Table B holds the same points as the rows below and some others, measured another way and shuffled. Each row below is followed by which row of B it is.
B (72 x 34):
[87 -41 91 -220 17 60 326 43 -166 -124 37 -167 333 46 -2 -57 -76 -197 -44 67 284 -157 31 -114 -73 -69 25 173 5 101 -187 -346 59 203]
[-84 95 76 -111 -32 142 -21 49 -102 70 -38 -226 -137 71 -61 -46 148 -47 -70 142 -202 155 -22 -448 -247 -152 -275 227 -26 -59 -28 -111 -185 -9]
[426 -45 33 193 79 -50 -249 -148 248 18 -292 122 -101 86 -172 -31 -417 428 85 160 69 -189 92 -100 243 -136 181 30 181 -217 407 262 -52 -268]
[103 258 -226 195 67 117 -214 -79 -31 -91 -414 8 363 -16 206 -92 72 204 28 -28 21 -22 193 283 287 -12 -52 139 -165 -104 -70 -362 158 -70]
[-196 -292 22 -36 57 157 368 40 -22 -182 323 -174 136 284 -48 -128 84 -75 -2 120 10 72 -57 -243 -406 69 -95 53 -144 197 -396 -93 283 127]
[276 218 161 25 -2 -19 -363 -23 92 170 -241 108 -40 65 81 93 -88 178 4 -58 -278 33 61 -137 338 -222 153 219 210 -374 214 32 -146 -368]
[-125 -30 -246 135 -131 -56 18 64 -24 -65 178 -166 -2 -36 132 -96 -166 321 -26 -62 -1 76 -74 -76 -83 33 7 -66 -28 150 -387 58 226 173]
[-41 -85 345 -345 17 159 116 43 -277 152 -79 -21 26 -16 40 50 116 -390 -60 -104 -255 147 34 -51 47 -139 -96 303 -49 -127 -78 -205 -126 -15]
[309 -221 78 255 44 39 155 -49 330 -129 640 3 237 221 132 -131 -407 137 -109 -80 -21 -291 -63 -209 -84 -59 471 -36 400 93 -429 212 196 -1]
[457 -13 178 25 70 -124 114 -83 183 -70 -67 196 207 221 -179 67 -438 344 170 56 45 -276 -39 -87 349 -16 507 158 241 -240 193 174 271 -369]
[135 61 -169 82 -232 -22 -22 86 -196 -162 43 -342 154 -418 156 -265 -173 -1 -96 16 98 -141 -34 -141 32 -74 -7 21 88 260 -280 -160 64 347]
[297 173 8 296 -17 -26 -493 105 270 72 -21 146 152 126 204 -14 73 195 62 -2 -196 97 4 -7 264 -238 55 -44 136 -145 -67 105 47 -265]
[-90 -115 53 -154 96 55 192 134 19 -31 201 -41 291 374 103 59 134 -156 -16 48 322 98 37 -30 -225 -121 -126 -6 -99 104 -348 -267 67 170]
[-214 210 -105 12 43 58 -556 7 45 12 -344 -95 -13 354 421 92 355 116 -85 -92 -20 319 293 -137 85 -197 -134 140 -41 -387 42 -446 -163 -264]
[492 -60 71 218 73 106 -94 -100 156 -116 78 47 439 -79 231 -180 -295 -80 -109 -82 145 -363 165 168 275 -160 325 32 282 19 -145 -137 13 56]
[202 -264 186 54 47 329 194 5 -98 -82 264 -136 323 -217 82 -322 34 -528 -157 38 -99 -156 42 27 -165 -129 -138 81 7 314 -385 -171 -28 341]
[139 -251 140 -17 46 72 224 49 56 -145 320 -66 275 172 53 -109 -98 -162 -27 42 135 -123 -9 -128 -118 -70 144 21 100 136 -305 -76 165 106]
[109 266 -93 55 -98 -174 -181 147 108 105 116 26 150 132 218 128 -127 316 -3 -128 48 71 -71 -54 174 -161 156 7 156 -97 -263 -9 64 -52]
[188 322 70 53 104 114 -409 -42 40 265 -599 169 -90 64 -121 88 131 214 101 139 -327 192 82 14 259 -211 -296 243 -135 -349 383 9 -218 -364]
[94 35 -82 202 -26 17 79 -9 151 -47 352 -47 140 118 129 -71 -243 300 -63 -104 -154 -83 -84 -155 -36 1 253 52 180 24 -401 106 211 -24]
[342 113 78 54 -9 252 -237 -56 -211 -168 -554 -224 230 -366 -45 -336 191 -323 -6 290 -47 -157 194 -104 156 -184 -286 253 -84 19 296 -401 -152 32]
[-262 -15 -82 -151 -106 -25 178 84 -220 -134 -94 -229 -33 95 -73 -20 76 172 101 86 -51 189 -80 -270 -122 97 -97 160 -207 3 -134 -141 289 -16]
[180 189 89 -54 -37 152 116 5 -167 -20 -34 -148 263 -158 36 -122 -7 -146 -76 7 -176 -116 -12 -134 62 -95 -1 300 54 9 -169 -255 -9 56]
[51 210 -47 185 48 274 -159 -6 21 6 12 -117 241 8 209 -168 236 -90 -131 11 -277 51 74 -84 -77 -140 -209 184 -36 5 -290 -272 -66 24]
[16 138 27 -69 -12 -108 -268 38 -55 214 -486 199 -168 100 -89 197 -21 372 201 -6 -203 284 -2 101 349 -75 -75 126 -164 -323 264 129 72 -345]
[393 -15 -37 411 24 -73 -263 -41 419 -177 129 87 147 249 48 -111 -256 454 101 94 -70 -172 -10 -216 181 -69 391 -56 284 -129 5 256 285 -354]
[144 134 16 84 14 302 -287 2 -185 24 -360 -128 216 -308 163 -246 300 -349 -99 76 -182 56 184 119 91 -209 -411 173 -166 60 -40 -377 -209 149]
[-66 169 49 -44 -13 -89 -266 -18 63 152 -344 72 -354 309 -141 199 -24 529 154 61 -361 283 -38 -344 142 -51 22 229 -15 -457 327 194 42 -541]
[-3 -35 -107 125 -75 -33 28 223 105 -75 418 -105 280 155 190 -75 78 20 -7 24 140 94 -118 -88 -185 -107 -63 -153 -4 267 -559 -40 229 221]
[197 188 229 -152 -41 5 -363 52 -129 15 -480 0 107 3 111 40 208 -142 77 30 -161 106 134 -131 385 -221 27 285 43 -356 308 -303 -75 -350]
[282 47 18 288 204 143 -74 -176 342 28 95 187 183 319 56 -17 -246 339 -35 -48 -179 -155 83 5 110 -61 262 125 183 -203 -86 110 77 -283]
[332 -100 179 91 116 277 -17 -74 -2 -168 -88 -45 420 -57 92 -257 84 -359 -53 100 -39 -207 169 37 90 -129 4 174 35 38 -56 -310 23 17]
[-317 -85 74 -342 -19 -29 226 255 -202 -49 102 -118 233 345 125 126 332 -229 63 11 231 303 -30 -87 -193 -62 -191 62 -242 62 -366 -383 205 127]
[96 83 -57 7 -91 -17 79 39 -82 -109 -83 -170 66 -45 -111 -96 -109 192 72 148 -17 -50 -81 -265 1 -13 0 139 -9 28 -37 -35 166 -11]
[-126 80 126 -133 73 196 -102 113 -123 -4 -194 -68 216 231 121 -11 505 -290 22 89 -136 274 95 -89 -71 -147 -321 211 -238 -96 -106 -421 6 -101]
[521 71 -50 345 -24 -75 -406 -151 242 14 -331 89 -154 -137 -145 -115 -471 549 90 139 -132 -217 39 -122 370 -129 218 31 245 -211 419 382 -29 -309]
[159 180 -108 1 -147 -191 -352 -74 -81 184 -459 -25 -351 -227 -21 81 -449 539 20 -72 -57 16 45 -74 376 -120 108 110 142 -285 347 193 -172 -141]
[133 237 -31 -36 -137 -81 -317 220 -134 58 -325 -52 146 -147 89 -9 198 -23 107 104 51 179 -15 22 226 -215 -248 29 -116 -1 20 -176 1 23]
[146 -97 83 -52 202 187 197 -8 -23 -7 -94 112 436 155 0 -33 36 -206 15 63 239 -71 121 308 14 -89 -139 73 -186 97 -176 -277 65 147]
[340 132 70 150 133 273 -137 -159 -85 -234 -524 26 511 -95 80 -240 169 -154 70 80 -179 -195 243 199 397 -6 62 331 -104 -162 153 -456 202 -250]
[82 -111 -63 197 115 -89 -78 -108 332 63 110 197 -106 426 6 131 -397 615 58 -85 -35 10 13 -38 85 4 317 -30 140 -230 -39 340 173 -291]
[107 -71 -119 119 -41 -67 -110 150 89 -46 125 -33 239 57 175 -60 -48 56 13 32 301 30 6 101 4 -147 -60 -183 -15 188 -302 -54 111 219]
[73 114 -166 -11 -92 10 58 11 -203 -83 -241 -193 140 -227 -11 -127 -132 131 12 79 131 -76 15 -8 74 -16 -107 113 -101 103 -75 -200 88 188]
[58 244 -311 193 -75 -92 -394 -20 51 -44 -150 -103 171 -22 464 -10 -175 355 -126 -222 211 -35 202 117 283 -124 180 -10 147 -128 -189 -274 -15 46]
[172 -39 -43 306 98 54 -6 -222 281 -57 16 109 -95 256 -141 -55 -370 625 84 25 -361 -109 -27 -208 92 112 336 152 139 -240 68 352 276 -429]
[74 -178 371 -268 298 307 259 -20 -129 73 -263 233 377 277 -132 51 278 -460 96 96 -27 88 132 297 44 -84 -242 260 -322 -83 15 -325 48 -88]
[105 165 -179 323 91 49 -192 -64 311 134 66 85 -41 257 24 16 -182 534 -24 18 -164 42 -17 -92 -39 -88 -7 10 62 -112 -133 215 4 -156]
[-145 239 -43 -5 -52 103 -387 75 -155 94 -388 -70 -23 -1 189 4 363 24 13 -23 -318 350 92 -36 132 -133 -307 194 -206 -201 -1 -262 -49 -167]
[-120 -35 -44 -58 -19 126 -63 -41 -131 -62 -80 -233 1 7 192 -94 24 -46 -143 -49 2 52 150 -170 -90 -85 -84 158 0 -47 -129 -295 -99 99]
[374 -68 136 179 60 47 105 -112 244 -29 290 79 135 130 -38 -73 -425 228 -31 -31 -172 -275 -57 -187 88 -50 417 119 332 -80 -116 239 129 -179]
[344 -12 401 -44 155 265 -258 -17 19 303 -346 208 -48 -29 -198 -26 172 -310 35 172 -399 121 62 18 134 -318 -341 218 -65 -180 319 90 -344 -222]
[453 168 -91 259 13 -122 -201 -64 254 -24 -51 113 233 58 110 1 -430 454 22 -47 136 -261 50 58 364 -118 393 5 290 -148 12 93 97 -163]
[37 26 -232 252 41 19 -109 -106 143 -23 -79 -26 -46 109 13 -66 -252 507 7 26 -20 -18 43 -42 6 19 30 11 -7 -54 -60 113 115 -60]
[-125 -54 -75 -78 57 230 174 -90 -228 -253 -260 -302 176 29 -12 -207 138 -110 -35 167 97 -40 169 -178 -174 49 -196 251 -214 41 -31 -467 89 104]
[-12 -35 -45 -21 -160 -159 -282 90 -66 53 -149 -68 -190 -57 119 31 -136 233 34 -57 -5 168 10 -99 169 -122 27 -27 45 -105 31 83 14 -46]
[315 -189 90 -52 23 105 253 35 -163 -138 -94 -69 393 -235 -109 -219 -136 -285 39 178 322 -243 32 183 53 -82 -97 20 -101 299 -100 -189 101 332]
[143 173 -122 36 -97 -84 -161 73 -80 162 -241 1 -28 -204 -27 13 -197 273 45 26 30 54 -43 98 183 -139 -145 7 -53 18 -4 83 -51 100]
[-109 27 -153 105 -52 275 118 14 -207 -142 190 -291 356 -220 333 -287 134 -247 -212 -124 -100 -25 75 60 -153 -10 -156 123 -91 280 -615 -428 92 391]
[-53 34 22 -170 -85 139 322 194 -336 -17 84 -177 357 -220 18 -137 182 -344 -15 47 -2 74 -119 84 -125 -44 -315 125 -251 331 -478 -300 155 394]
[-11 348 -234 29 -160 -15 -483 -45 -254 -88 -763 -268 -106 -270 112 -106 97 277 37 90 -82 107 193 -163 304 -78 -178 249 -116 -258 360 -353 -78 -157]
[249 -262 30 188 183 218 54 -50 215 -148 260 -37 395 182 165 -212 -82 -212 -143 74 327 -224 182 70 -179 -162 -3 -88 91 213 -302 -187 -36 255]
[-38 141 -152 -70 -117 -147 -119 128 -45 -52 -49 -197 83 100 181 48 -58 194 -26 7 312 58 37 -191 9 -136 1 11 57 -28 -133 -233 1 98]
[4 -214 -32 144 80 26 -10 -20 320 86 514 -20 -95 368 163 23 -313 242 -188 -96 115 -7 19 -223 -295 -162 121 -123 259 29 -359 212 -126 112]
[-42 263 -235 -13 -153 -161 -147 130 -117 -48 -273 -169 57 -18 58 27 -9 340 90 79 163 110 -24 -126 116 -54 -91 54 -97 -41 -30 -170 138 13]
[69 -200 167 -252 -18 -71 286 102 -103 -36 111 -56 116 117 -92 43 -177 -78 47 63 249 -40 -61 -124 -50 -74 79 56 19 66 -121 -44 108 114]
[-24 -112 -66 34 22 15 265 8 61 -140 235 -100 148 238 -30 -48 -169 211 15 57 113 -55 -63 -181 -179 55 106 39 4 92 -290 -7 261 56]
[69 93 -142 251 102 245 -58 -106 125 -4 27 -121 67 69 25 -178 -33 172 -123 103 -127 -50 74 -154 -204 -82 -190 112 -15 42 -177 -64 -91 58]
[285 -29 255 21 106 131 -235 -160 87 197 -221 146 -150 33 -32 19 -218 75 -54 -51 -328 -38 121 -70 236 -189 112 229 183 -330 274 141 -249 -300]
[206 270 -73 126 -51 70 -73 -13 9 12 -79 -140 83 -90 -24 -108 -109 210 -39 91 -161 -95 -40 -245 28 -112 -26 191 95 -32 -55 -38 -43 -34]
[196 197 105 -134 -97 -84 -78 182 -127 288 -188 95 9 -160 -114 115 -74 55 90 39 -89 138 -148 74 206 -218 -193 84 -59 -17 -6 112 -94 37]
[-3 -43 96 -31 120 231 170 42 -53 110 166 71 335 81 147 -32 111 -251 -87 -116 -109 77 24 247 -59 -91 -151 103 -134 116 -458 -193 41 176]
[-225 -63 46 -355 -114 -50 431 218 -313 41 232 -147 178 16 44 79 0 -161 -9 -94 140 153 -156 -21 -155 -12 -102 96 -147 201 -500 -200 179 333]
Rows of B count from 0, top down.

[146 7 -47 84 57 -222 -4 -114 127 364 -46 -362 -113 -192 12 148 188 -7 0 41 122 335 -159 68 -170 265 80 -298 298]	23
[-23 92 -151 167 -115 -269 -85 70 -158 509 -48 -243 -94 -109 271 -17 -43 -177 14 72 -310 250 -171 7 -59 76 274 -75 431]	47
[-45 135 49 -81 -23 237 -71 -22 -87 -18 20 159 120 42 -86 -128 19 30 8 24 -13 -96 -42 36 80 -87 -66 107 -74]	37
[-46 188 -116 7 87 117 -133 42 20 255 -29 -81 37 -37 -54 -21 97 68 1 -69 49 139 -84 150 -57 150 -111 -167 148]	2
[190 175 196 -193 -129 244 96 -217 -341 -352 -48 478 -46 239 -141 -309 119 178 35 230 -70 -485 -37 -45 317 -247 -40 281 -22]	61
[-162 30 -7 168 -38 -134 33 90 25 365 63 -193 -74 -92 200 80 -131 -130 89 69 -271 252 -152 36 -100 68 117 -104 184]	71
[17 56 147 -27 37 139 35 -55 87 -124 79 210 36 142 -98 -133 -12 97 10 77 18 -73 -64 138 51 -115 -47 83 -128]	0
[357 101 15 -102 68 82 113 -403 -50 -76 -275 284 46 46 -230 -124 210 178 -188 155 115 -240 95 -298 221 -84 -114 -18 -59]	4
[-101 128 -238 57 -290 -180 -297 255 -256 702 -34 -480 101 -245 334 108 -92 -292 116 28 -178 377 -328 45 -46 251 302 -213 581]	38
[142 91 76 -56 96 260 24 -137 64 -172 66 179 87 159 -277 -189 173 202 -54 4 163 14 14 152 -59 -176 -161 225 -206]	60
[-71 143 -208 50 -54 -112 11 -74 -94 356 -34 -164 41 -194 182 40 -98 -164 6 64 -182 20 -211 -50 131 304 53 -413 345]	21
[188 76 125 -60 -184 -106 -174 -18 -212 55 -142 271 3 149 100 -237 -6 -48 -73 175 -126 -183 -61 -46 211 -251 336 261 161]	9
[-48 198 -10 -178 -183 174 -307 13 -360 131 -170 166 163 -106 41 -174 50 -130 -28 33 -76 -287 -43 -124 265 -44 141 83 148]	55
[91 313 -140 53 3 -220 -147 -19 -243 443 -118 -49 -141 -10 219 32 53 -71 -18 47 -182 92 -59 -37 80 149 136 -160 474]	59
[153 109 1 -7 -154 31 67 -67 -191 97 -63 121 34 145 37 -112 -49 49 23 199 -159 -21 -117 -89 135 -142 47 111 130]	32
[72 63 -167 192 90 -158 4 69 232 494 38 -358 4 -14 53 163 -9 38 10 -9 22 580 -162 155 -264 173 -31 -247 229]	34
[-162 18 -77 37 -118 79 -146 133 -65 250 -44 -66 96 -98 62 -160 -44 -87 13 5 -171 34 -167 91 0 -3 120 -8 133]	18
[77 124 -60 24 -83 -28 -99 -19 -172 40 43 156 31 127 52 -335 9 -44 -81 47 -172 -69 -101 164 62 -168 204 227 143]	25
[108 -97 258 -11 97 67 122 -170 245 -212 52 147 -61 75 -205 -112 121 158 -15 100 146 -46 -49 141 -41 -105 -24 61 -197]	5
[244 18 196 -167 -37 122 -86 -246 -58 -270 -113 377 104 85 -202 -290 163 67 -154 117 147 -341 40 -54 209 -248 117 257 -164]	31
[70 243 -163 -13 -70 -21 -129 13 -218 453 -54 -301 -6 -126 81 138 135 -29 85 21 7 281 -149 -5 -52 229 -16 -185 403]	41
[42 12 155 -101 -37 109 -30 -205 -54 -61 -127 208 99 -98 -88 -96 58 -54 -86 106 3 -250 44 -214 185 -111 62 77 -137]	58
[188 121 37 -22 24 95 53 -174 -82 1 -42 120 0 97 -132 -103 148 122 -44 90 15 9 16 -43 11 -131 -63 154 -15]	28
[-160 100 33 16 73 155 -42 -16 37 120 37 7 52 -88 -45 -6 19 -32 14 -32 -61 41 -6 23 -39 16 -80 -18 -75]	56
[212 -123 410 -70 284 156 196 -386 453 -485 33 405 13 133 -401 -96 167 243 -152 87 339 -191 157 15 16 -224 -159 131 -563]	22
[-281 -47 -39 95 -7 19 -118 81 59 185 90 -151 24 -224 57 -169 0 -171 -5 -77 -174 60 -149 214 -115 68 162 -39 60]	15
[-13 -33 3 90 -43 -97 9 -132 -41 -66 10 286 51 37 73 -404 -105 -154 -188 81 -316 -241 -31 15 142 -264 295 232 -53]	44
[49 92 155 -167 -192 233 -35 -107 -323 -203 -161 439 35 112 -67 -338 44 64 -11 192 -156 -504 -43 -121 338 -256 77 252 -20]	64
[-7 175 45 -55 166 230 -177 -37 59 -75 -41 344 106 137 -177 -252 98 114 -146 -86 55 -150 111 123 51 -173 -80 179 -190]	20
[184 43 169 16 242 85 233 -318 230 -211 37 219 -85 127 -255 -53 162 231 -78 75 135 -35 70 36 -28 -75 -205 12 -232]	48
[-59 78 169 -73 165 290 75 -218 142 -341 130 413 170 93 -215 -190 -36 43 -108 4 35 -275 103 23 129 -189 -160 150 -435]	42
[239 -107 343 -119 79 144 93 -337 106 -362 -200 416 -71 75 -326 -243 275 226 -141 162 160 -375 121 -125 133 -279 -4 232 -311]	67
[129 144 46 42 238 39 124 -221 160 106 -32 5 -88 13 -156 131 170 168 -37 24 115 157 73 -49 -86 80 -231 -140 -48]	54
[32 29 -77 44 -95 -276 -227 14 70 305 128 -182 199 -144 218 -14 -161 -338 -93 5 -4 202 -200 125 26 114 377 -129 217]	39
[241 46 212 -44 -83 -49 69 -162 -128 -46 -41 115 -139 113 -41 -61 145 98 44 213 2 -46 -62 -36 59 -143 107 178 91]	17
[-166 61 -113 38 -155 33 -88 42 -254 133 -5 9 -17 -102 109 -330 8 -124 9 33 -321 -164 -193 137 78 -14 201 57 244]	66
